In the rows, 128 means zero.
Each row is followed by its class number.
[116 112 137 121 113 130 178 121 140 142 129 127 123 159 136  99  89 133
 160 123 142 130 127 151 132 106 155 141 119 131 137 177 114 166 132 147
 105 108 119] => 1
[160 101  64 142 127 124  89 132 130 133 119 123 135 125 141 130 139 145
 121 114 116 114 141  88 134 150  98 114 132 125  99 127 152 130 104 126
 130  88 126] => 6
[125 114 141 110 111 138 164 119 145 140 140 122 130 140 129  97  92 148
 156 135 137 136 131 147 123  95 158 152 125 127 119 177 105 186 129 133
 108 110 121] => 1
[163 124 144 149 144 126 151 225  82 124 151 125 139 167  96 144 110 118
 147 154 131 137 125 138 124 104 115 120 111 127  84 135 134 132 105 121
  85 107  95] => 0
[116 100 133 131 116 138 139 163 113 142 169 148 112 116 119 132 132 116
 169 143 123 121 115 132 145 122 129 143 123 107 106 136 149  97 148 119
 122 118 166] => 0
[124 126 132 118 107 134 162 124 148 132 133 121 113 133 132 111  97 140
 164 151 141 131 137 134 131 109 154 145 119 146 133 168 108 165 129 144
 117 114 119] => 8
[101 104 124 126 126 136 143 160 131 124 153 141 123 120 133 141 131 124
 155 138 114 111 120 110 147 131 133 135 136 118 111 131 157 135 153 105
 113 124 169] => 2
[105 102 145 148 127 144 143 155 133 140 162 153 118 125 118 117 128 133
 154 123 107 126 115 122 152 116 133 118 130 116 117 134 146 143 156 122
 115 112 169] => 1
[138 107  80 159 138 146 117 151 133 120 108 126 115 149 170 133 131 119
 122 151 104 113 144 141 111 127 136 119 125 121 111 132 136 173 115 123
 116  96 159] => 10
[115  63 156  81 171 104 166 102  92 142 168 103 131 155  86 132 151 132
 144 156 210 166 135 109  96 142  68 101 179 139 106  84 175 143 113 166
 107 114 142] => 7
[125 116 132 124 134 129 135 121 121 152 208 137 155 134 109 162 130 123
 118 148 127 126 104 142 122 113 113 145 116 120 144 140 138 175  94 115
 121 130 117] => 7
[124  98 144 116 145 123 124 134 117 154 195 135 159 119  79 151 106 116
 103 139 150 126 120 118 122 127 125 141  99 139 119 147 117 141  98 122
 119 140 119] => 6
[104 104 128 160 169 102 116 132  43 141 125  91 140 104 124 147 136 131
 137 155 163  75  96 115 111 142 117  92 151 103 122 111 147 163 122 161
 128 110 156] => 3
[126 119  83 121 142 137 113 139 122 111  99 116 147 177 111 121 143 118
 147 120 132 155 108 128 105 135 103 118 100 107 113 111 134  95 144 124
 122 112 115] => 10
[115 110 131 131 125 144 138 159 130 151 152 139 118 114 124 135 141 129
 151 143 127 112 113 111 154 122 127 128 129 126 109 133 158 115 145 129
 125 117 170] => 3
[122 106 131 106 155 110  56 144 157 105 147  98 171  94  65 135 141 188
  95 116 124 113 131 105  89 123 101 108 157 140 116 102  92 224 106 103
 148 195 153] => 6
[122 112 141 129 140 129 128 122 121 151 190 123 148 113 108 155 116 127
 136 150 158 113 109 123 123 119 125 140 105 133 150 147 122 153  91 145
 126 133 125] => 8
[104 103 145 149 117 144 142 148 133 141 156 155 117 121 127 116 122 132
 150 130 106 116 120 141 152 118 131 124 130 111 120 138 154 130 152 115
 122 118 173] => 1
[161 149  63 130 143 150  96 163 113 147  93 134 149 121 154 134 140 140
 114 157  89  85 116  87 146 119 146 126 125 144 103 117 136 148  82 139
 155  97 151] => 3
[111 107 137 126 127 139 134 153 128 150 152 137 117 109 118 129 134 120
 151 141 125 110 106 110 152 124 130 125 130 123 106 134 155 116 143 121
 124 121 173] => 3
[125 122 167 144 133 151  96 161  72 123 123 102  97 111 102 105 122 106
 103 214  73 103 146 100 127 168 145 131 162 139  63 106 110 120 117 110
 167 100 129] => 0
[137 140 168 175 146 134 148 180 141 123 178 139 133 155 118 133 109 100
 124 145 112 145 114 133 144 120 125 119  92 128 122 127 127 133 125 132
  81 107 113] => 4
[139 105 134 142 132 149 153 178 145 117 135 137 125 170 122 130 100 113
 143 132  99 134 144 144 124 146  99 151  92 127  91 128 114 172 106 112
  95  89 107] => 4
[144 133 110 136 138 138 103 129 140 120 144 116 136 123  86 134 151 138
 148 114 144 159 107 115 117 110  89  88  88 116 154 134 128 100 144 113
 135 132 113] => 8
[121 120 121  76 185  99  85  85 170 129 152  95 156 104 100 140 150  81
  80 173  58  83  95 108  68 150 102 150 197 147 121  52 121 121 125 116
 117 128 145] => 7
[ 87 134 157  80 154 119 126 136  99 155 127 108 119 141  91 134 154 113
 114 167 152 130 128  73 120 143 127 145 142 205 164  99 112 117 107 199
 124 141 113] => 8
[129 125 149 184 151 142 147 213  84 134 139 127 131 163 116 125  86  97
 131 139 123 134 118 161 125  92 134 117  89 110 117 154 124 171 138 116
 103 102 124] => 4
[134 145 130  69 130 135 165  92 144 171 139  79 163  93 102 136 165  70
 111 154 102 119 137  97 124 117 164  70  98 169 132  71 165  73 150 182
 170 101 130] => 4
[105 123  98 141 145 136 125 131 150 135 115 148 143 164  89 115 125 133
 146  82 164 152 116 133 162 118 105 105  86 119 163 126 121 117 143 170
 140 155 132] => 1
[114 130  83 118 124 135 116 125 152 124 149 126 162 163  93 133 157 138
 136 122 124 163 109 139 112 105  88 115  99 120 163 126 132 143 144 128
 123 144 121] => 7
[127 118 151 179 143 130 137 194 140 113 163 129 134 180 109 138  98  95
 140 159 115 116 128 133 144 124 116 128 117 144 127 142 119 169 113 113
  91 112  89] => 8
[111 113 156 138 128 131 126 153 128 128 161 150 121 115 130 126 127 124
 157 127 117 134 119 121 157 126 133 121 142 115 118 123 149 109 141 129
 120 120 172] => 9
[126 139 120  97 120 124 169 107 150 129 135 122 133 131 133 119 109 142
 159 144 135 137 129 149 126  94 147 144 126 131 121 148 103 186 120 138
 109 120 111] => 7
[136 125 126 106 111 124 164 113 159 125 142 117 155 148 154 100 118 141
 170 146 147 124 126 144 110  99 156 147 123 137 113 150 105 153 120 142
 104 107 119] => 10
[101  89 115  89 177 139 147 140  80 171 159 114 121 140 136 189 160 133
  95 109 164 111 148  74 133 132 115 105 162 102 111 159 132  94 139 198
 151  88 150] => 2
[123 110 135  96 139 118 138 116 120 156 187 131 160 134 116 148 122 117
 124 135 153 121 113 141 117 123 115 136  88 120 132 138 123 164  85 135
 116 118 110] => 4
[104  94 148 136 117 138 133 169 122 140 168 152 111 109 106 132 123 121
 150 133 116 134 128 115 159 132 136 126 115 127 104 132 161 117 155 110
 111 129 178] => 6
[131 108 140 111 135 129 141 122 119 149 197 119 166 147 119 146 123 122
 139 165 152 117 103 144 105 126 132 159 100 131 128 143 125 151  81 126
 115 124 113] => 10
[141 115 132 165 135 148 126 194 107 130 154 130 119 146 109 150 109 109
 132 150 125 157 137 118 131 130 120 120  95 112  86 144 128 133 110 123
  95 107 105] => 5
[120 106 127 149 164 143 129 127  99 122 132 134  91 122 141 187 155 120
 111 118 103 143 139 124 103 153 103 129 153  99 152 125 142 122 166 118
 136  84 143] => 9
[125 109 144 114 139 128 148 114 119 164 203 134 158 128 121 150 118 114
 127 139 159 122 108 139 120 118 125 138  81 121 145 151 125 157  85 137
 124 114 118] => 4
[137  85  73 150 153 124 107 108 138 133 141 128 111 109 108 120 124 122
 107 159 129 137 132  87 109 149 115 116 138 149 116 122 141 156 135 115
 120  99 152] => 6
[128 117  78 168 161 145 127 137 129 120 105 134  99 119 164 160 143 136
 138 144  98  91 144 115 141 140 102 141 158 120 119 114 121 196 110 116
 152  85 135] => 7
[134  99  95 129 126 144 107 144 100 131 143  99 121 129  80 110 151 130
 174 133 165 163 125 106 113 121  93 125  95 121 118 138 114 136 136 134
 129 111 118] => 0
[132 118 128  94 121 134 162 122 136 149 129 111 140 133 123 109 103 136
 158 141 172 129 127 129 126  96 149 147 115 139 111 168 108 159 118 152
 114 117 122] => 3
[110 114  78 140 148 148 114 127 106 113 109 115 130 138  98 138 145 138
 153 128 180 155 125 111 125 135  96 114  82 118 162 138 126 153 136 111
 152 142 121] => 2
[147 129 153 165 133 129 129 178  97 117 146 141 126 155 114 126 129 120
 129 112  96 144 139 113 135 141 103 103 121 135 110 134 114 142 128 119
 103  77  93] => 9
[139 123 138 104 126 116 163 128 140 128 134 113 142 156 153 104 106 137
 164 137 157 124 119 152 110  93 157 144 132 128 111 164 109 154 119 129
 102 112 113] => 10
[122  95 141 126 144 133 141 121 129 157 181 139 156 139 102 134 106 121
 115 129 141 119 109 138 115 114 124 133 107 128 142 156 122 156  94 128
 122 127 129] => 1
[108  91 102 130 169 156 108 124 122 118 124 100 118 119 122 148 126 120
 143 127 160 133 128 105 111 139 119 147 117 106 142 145 110 175 122 114
 143 131 159] => 2
[114 106 134 114 126 122 137 136 125 148 189 145 181 125 114 164 132 129
 132 129 159 125 112 119 108 108 130 136 104 127 142 144 124 158  88 125
 127 146 111] => 5
[113 110  76 140 126 140 103 120 135 118 105 134 123 116 137 164 147 126
 132 114 115 136 146 119 116 154 121 128 110 110 143 106 134 182 126 126
 143 134 138] => 5
[113 131  80 120 139 138 120 141 122 141 131 118 127 147 107 131 146 116
 160 153 148 142 110 142 133 125  92  88  43 109 141 143 115  91 127 147
 120 108 114] => 4
[124 118 125 105 105 121 163 118 145 131 134 126 139 129 149 107 110 144
 175 129 164 144 132 120 113  96 162 131 119 128 120 179  92 165 121 137
 112 109 105] => 5
[159 101  72 129 152 137  88 111 137 152 136 124 110 127 121 129 144 130
 123 154 144 119 112  91 142 152  93 137 133 142 128 124 155 153  91 111
 154 110 142] => 3
[118 103  98 143 140 139  95 141 102 136 118 122 118 139 138 135 129 116
 143 154 115 109 129 108 145 163 109 154 148 128 125 117 149 124 106 131
 157  96 137] => 9
[127  96 126 103 136 120 125 145 119 162 199 141 161 131  87 148 119 120
 115 134 140 131 117 109 129 121 128 136  99 147 125 145 134 151 102 127
 110 132 128] => 6
[156 123 164 161 145 132 144 180 147 101 162 152 151 166 117 138 116 119
 151 128 125 148 132 138 125 128 108 116 109 115 110 128 111 139 120  95
  99 116  99] => 5
[136 118 127  97 109 121 173 111 151 136 131 110 145 145 148  98 106 133
 170 135 162 127 131 151 113  94 161 148 126 136 105 158 115 148 126 140
 111 111 113] => 10
[147 114 116 109 106 128 167 116 143 136 135 122 130 135 138  87  97 131
 178 148 166 140 133 136 126  98 155 151 122 132 107 168 107 123 122 153
 117 103 123] => 0
[146 110 121 123 136 118 149 203 116 129 150 153 163 162  94 142 108 124
 130 126 111 142 121 121 125 114 125 111  98 153 102 123 155 147 110 114
  74 122 130] => 6
[106 110 161 124 128 136 128 156 119 128 160 146 127 118 129 136 130 128
 158 133 111 128 126 132 148 132 132 127 140 110 116 122 143 119 140 128
 126 120 174] => 9
[102 107 134 130 124 139 141 135 141 147 169 150 114 110 141 130 126 117
 147 128 117 122 117 128 151 124 134 129 110 104 114 136 143 131 142 128
 122 106 164] => 4
[131 115 125 109 144 124 145 124 118 147 191 124 171 125 109 163 115 126
 121 148 159 109 113 120 124 121 129 146 105 131 136 150 129 158  93 120
 128 137 110] => 2
[113 153 128  11 130 173  89  93  93 151 147 132 149 112  85 124 198 154
 123 197 145 178 128  55 147 127 147 155 110 152 107  93 116 127 114 134
 177 129 120] => 3
[125  96 141 128 139 134 147 126 127 152 187 140 156 142 103 134 112 132
 113 139 132 124 110 131 105 115 121 131 110 133 137 159 120 165  95 127
 108 115 123] => 1
[136 111  83 164 151 157 109 129 110 152 113 120  99 125 145 130 126 118
 107 126 115 135 113 106 110 134 122 135 113 117 150 147 140 135 126 128
 160  83 156] => 4
[149  96 100 111 148 123 115 158 145 138 207 125 211 142  99 160 118 115
  94 161 132 114 135  93 128 109 137 167 160 160 103  74 186 252  87 119
 112 151 138] => 2
[104  94  99 154 112 157  94 136 171 113 135 137 134 149 131 139 158 122
 104 125  85 143 138  83 120 151 111 159 143 137 147 127 153 107 159 102
 135 114 141] => 6
[160 126 140 179 145 151 138 185 106 120 164 121 128 163 119 136  98 104
 144 136 122 135 125 134 158 129 125 110  91 100 109 164 131 140 130 100
 112  97 116] => 2
[125 150 174  69 174 106  74 117  86 140 130  93 102 145 108 100 110 129
 111 161 114  94 126 191 118 159 131 116 133  92  93 133  40 122 131 157
 132 143 145] => 10
[134 127  90 118 127 134 122 121 103 123 113 118 147 149 106 124 114 127
 152 126 154 146 119 153 124 147 101 128  72 100 137 132 139 101 138 127
 124 136 127] => 2
[131 114 134 111 143 129 137 111 132 156 206 128 159 125 104 153 127 111
 124 147 133 122 100 131 119 114 110 147 116 125 133 139 128 147  89 120
 121 121 114] => 7
[108 106 141 151 130 143 146 152 136 141 157 154 115 124 120 114 121 129
 150 133 108 125 108 127 150 112 136 112 129 115 122 140 151 122 157 117
 119 114 174] => 1
[145 101 114 167 143 127 151 184 135 110 142 150 123 169 107 129 115  96
 131 142 116 133 134 127 110 125  96 125 120 137 100 139 111 122 128 108
  81  89  98] => 0
[122  96  98 138 146 154 104 145 123 130 142 126 118 156  80 108 142 111
 156 137 159 157 121 121 121 134  86 111  76 122 143 154  87  94 128 131
 146 121 135] => 0
[119 106 131 131 125 136 134 144 137 133 161 137 128 126 142 123 140 124
 160 140 119 118 110 132 133 122 140 129 129 117 108 125 152 127 141 113
 121 116 172] => 10
[108 113 120 112 104 131 171 127 143 134 116 120 131 150 154 114 103 132
 143 126 146 131 140 136 120 104 150 131 110 130 122 173 116 172 115 142
 119 102 106] => 4
[132 118 134 117 153 131 131 118 116 157 209 125 150 123 106 158 137 117
 124 164 143 126 106 132 123 105 112 137 116 121 136 141 124 162  93 121
 125 117 116] => 7
